Below is a small trained network, with its code and all its weights. Each question gives an input and a target symbol and asks what happens when units are switched off, that is, made to give their printed mean instead of their output.

import numpy as np


def w(rows, s, z=0):
    codes = np.array(rows[::2]) - 128.0
    scale = np.full(codes.shape[1], s)
    scale[-1] = z or s
    return codes * scale


def f(y):
    return np.maximum(y, 0)


def softmax(a):
    e = np.exp(a - a.max(-1, keepdims=True))
    return e / e.sum(-1, keepdims=True)


def log_softmax(a):
    a = a - a.max(-1, keepdims=True)
    return a - np.log(np.exp(a).sum(-1, keepdims=True))


def net(x, mask):
    ids = ['αγδεζηθλξπτφω'.index(c) for c in x.split()]
    T = len(ids)
    res = E[ids] + P[:T]
    r = res
    for j in range(2):
        rows = slice(2 * j, 2 * j + 2)
        q, k, v = (r @ M[0][rows].T for M in (Q, K, V))
        z = softmax(np.where(np.tri(T) > 0, q @ k.T / 2**0.5, -1e9)) @ v
        o = O[0][rows]
        res = res + np.where(mask[j], z, o[:, -1]) @ o[:, :-1]
    y = f(res @ A[0][:, :-1].T + A[0][:, -1])
    res = res + np.where(mask[2:10], y, B[0][:, -1]) @ B[0][:, :-1]
    return log_softmax(res[-1] @ U[:, :-1].T + U[:, -1])


Q, K, V, O, A, B = {}, {}, {}, {}, {}, {}
E = w([
[160,102,124,107,147,37],'α',
[173,166,106,138,99,123],'γ',
[160,194,110,160,91,161],'δ',
[145,99,91,116,103,132],'ε',
[148,108,97,119,95,150],'ζ',
[180,191,110,90,127,148],'η',
[139,95,83,118,102,131],'θ',
[78,146,160,182,132,114],'λ',
[147,106,90,118,99,148],'ξ',
[151,111,89,115,96,158],'π',
[141,140,173,183,195,176],'τ',
[87,88,246,108,96,149],'φ',
[127,109,248,91,102,193],'ω',
],0.015)
P = w([
[112,58,1,96,122,193],'0',
[119,91,83,95,101,176],'1',
[132,100,128,106,96,164],'2',
[134,121,142,114,100,146],'3',
[134,132,152,129,96,133],'4',
[145,150,159,146,96,127],'5',
[146,166,164,155,100,110],'6',
[151,182,172,175,105,98],'7',
[156,194,173,186,106,87],'8',
[154,210,180,187,106,84],'9',
],0.0081)
Q[0] = w([
[186,121,157,112,72,103],'head 0',
[91,133,238,138,132,143],'head 0',
[117,131,250,124,118,141],'head 1',
[138,109,145,113,145,92],'head 1',
],0.02)
K[0] = w([
[221,156,103,118,99,77],'head 0',
[137,245,170,194,191,60],'head 0',
[184,223,161,181,152,58],'head 1',
[142,91,127,92,148,90],'head 1',
],0.013)
V[0] = w([
[253,197,141,85,173,251],'head 0',
[175,145,135,3,20,77],'head 0',
[147,159,67,189,42,160],'head 1',
[166,123,76,22,177,90],'head 1',
],0.0072)
O[0] = w([
[176,95,153,82,214,96,217],'head 0',
[100,170,132,2,100,92,212],'head 0',
[182,83,127,185,60,35,250],'head 1',
[138,234,178,147,170,126,110],'head 1',
],0.0093,0.0023)
A[0] = w([
[125,124,119,124,101,123,203],'neuron 0',
[47,147,165,154,69,169,136],'neuron 1',
[116,81,99,113,176,68,98],'neuron 2',
[86,200,209,107,183,121,3],'neuron 3',
[112,66,84,93,183,57,63],'neuron 4',
[126,116,144,68,89,107,252],'neuron 5',
[6,124,158,57,179,195,24],'neuron 6',
[117,223,85,117,128,195,244],'neuron 7',
],0.011,0.0033)
B[0] = w([
[141,159,123,119,128,104,182],'neuron 0',
[36,135,128,168,67,161,181],'neuron 1',
[146,70,98,131,51,162,152],'neuron 2',
[64,254,188,186,247,164,159],'neuron 3',
[139,61,105,144,51,210,158],'neuron 4',
[177,155,111,99,95,57,254],'neuron 5',
[78,89,122,16,184,174,151],'neuron 6',
[205,22,50,99,76,164,167],'neuron 7',
],0.0089,0.0073)
U = w([
[205,45,77,86,52,108,202],'α',
[131,223,160,113,102,64,233],'γ',
[118,255,138,150,221,63,195],'δ',
[56,113,135,197,61,156,117],'ε',
[161,50,193,173,204,185,221],'ζ',
[95,221,133,122,150,222,122],'η',
[106,136,130,132,151,155,4],'θ',
[120,138,128,127,147,150,5],'λ',
[48,75,112,84,136,131,37],'ξ',
[116,78,131,62,189,162,63],'π',
[107,127,122,133,150,152,17],'τ',
[120,132,130,134,149,151,5],'φ',
[112,134,121,129,151,158,33],'ω',
],0.0074,0.0039)

Each question gives the input, a string of symbols that net reads in full, and the target symbol t.
The units are the heads (2 rows each of Q, K, V and O) and the neurons (one row each of A and B). Each row of codes is followed by its name. A weight is (code - 128) times the scale printed after its matrix; where a second scale follows, it is the last column's (O, A, B and U).
mask holds one flag per unit, heads first, then neurons. A switched-off unit (its flag False) gives its mean, the last column of its rows in O or B, instead of its output. The means were averaged over made-up inputs and are rounded, as every weight is.
A unit's drop is (log p(t) with every unit on - log p(t) with that unit switched off) / (log p(t) with every unit on - log p(t) with every unit switched off).
The circuit of an input: a set's keep is (log p(t) with only the set's units on - log p(t) with every unit switched off) / (log p(t) with every unit on - log p(t) with every unit switched off). Starting from all 10 units, units are removed one at a time, each time the one whose removal leaves the highest keep (on an exact tie, the one counted first), for as long as the keep stays at least 0.8.
circuit, biggest first: the units of the circuit, biggest drop first
k most important neurons: the k neurons with the biggest drops, biggest first
heads that matter: for each layer, one digit per head in row order, 1 if its drop is at least 0.15 and else 0, layers parted by /
drop when u is switched off: that unit's drop, to one decimal
input τ π λ δ γ π δ ξ α, target α: circuit, biggest first	(neuron 4; neuron 2)
input δ λ α γ ω, target γ: circuit, biggest first	(neuron 5; head 0; neuron 3)
input λ γ ω, target γ: 2 most important neurons	(neuron 5; neuron 7)
input τ α α τ ε δ π φ, target α: circuit, biggest first	(head 1; neuron 3)
input γ λ γ ω λ ζ δ, target α: heads that matter	00
input ω π α ζ α λ θ δ, target α: 2 most important neurons	(neuron 7; neuron 3)
input α ω α, target γ: 3 most important neurons	(neuron 3; neuron 5; neuron 6)
input θ γ π φ, target γ: heads that matter	11
input η θ α ε ε, target γ: 2 most important neurons	(neuron 7; neuron 4)
input ω ε ξ ω, target π: circuit, biggest first	(neuron 6; head 1)
input ω π ε τ, target ζ: most important neuron	(neuron 5)
input π π ε φ, target ξ: 2 most important neurons	(neuron 6; neuron 1)
input τ θ α φ ω ω φ, target η: circuit, biggest first	(head 1; neuron 3; neuron 6)
input τ λ π ω γ λ λ η, target α: heads that matter	01
input θ θ ξ ξ ε θ φ φ δ ω, target α: most important neuron	(neuron 3)
input α α γ θ δ ω, target α: drop when neuron 5 is switched off	0.2
input ε α ω δ α η ξ φ, target δ: drop when neuron 3 is switched off	0.5
input ω α α ω λ φ λ φ ω γ, target α: drop when neuron 7 is switched off	0.7
input τ δ θ τ ε θ ω φ, target ζ: drop when neuron 6 is switched off	0.0
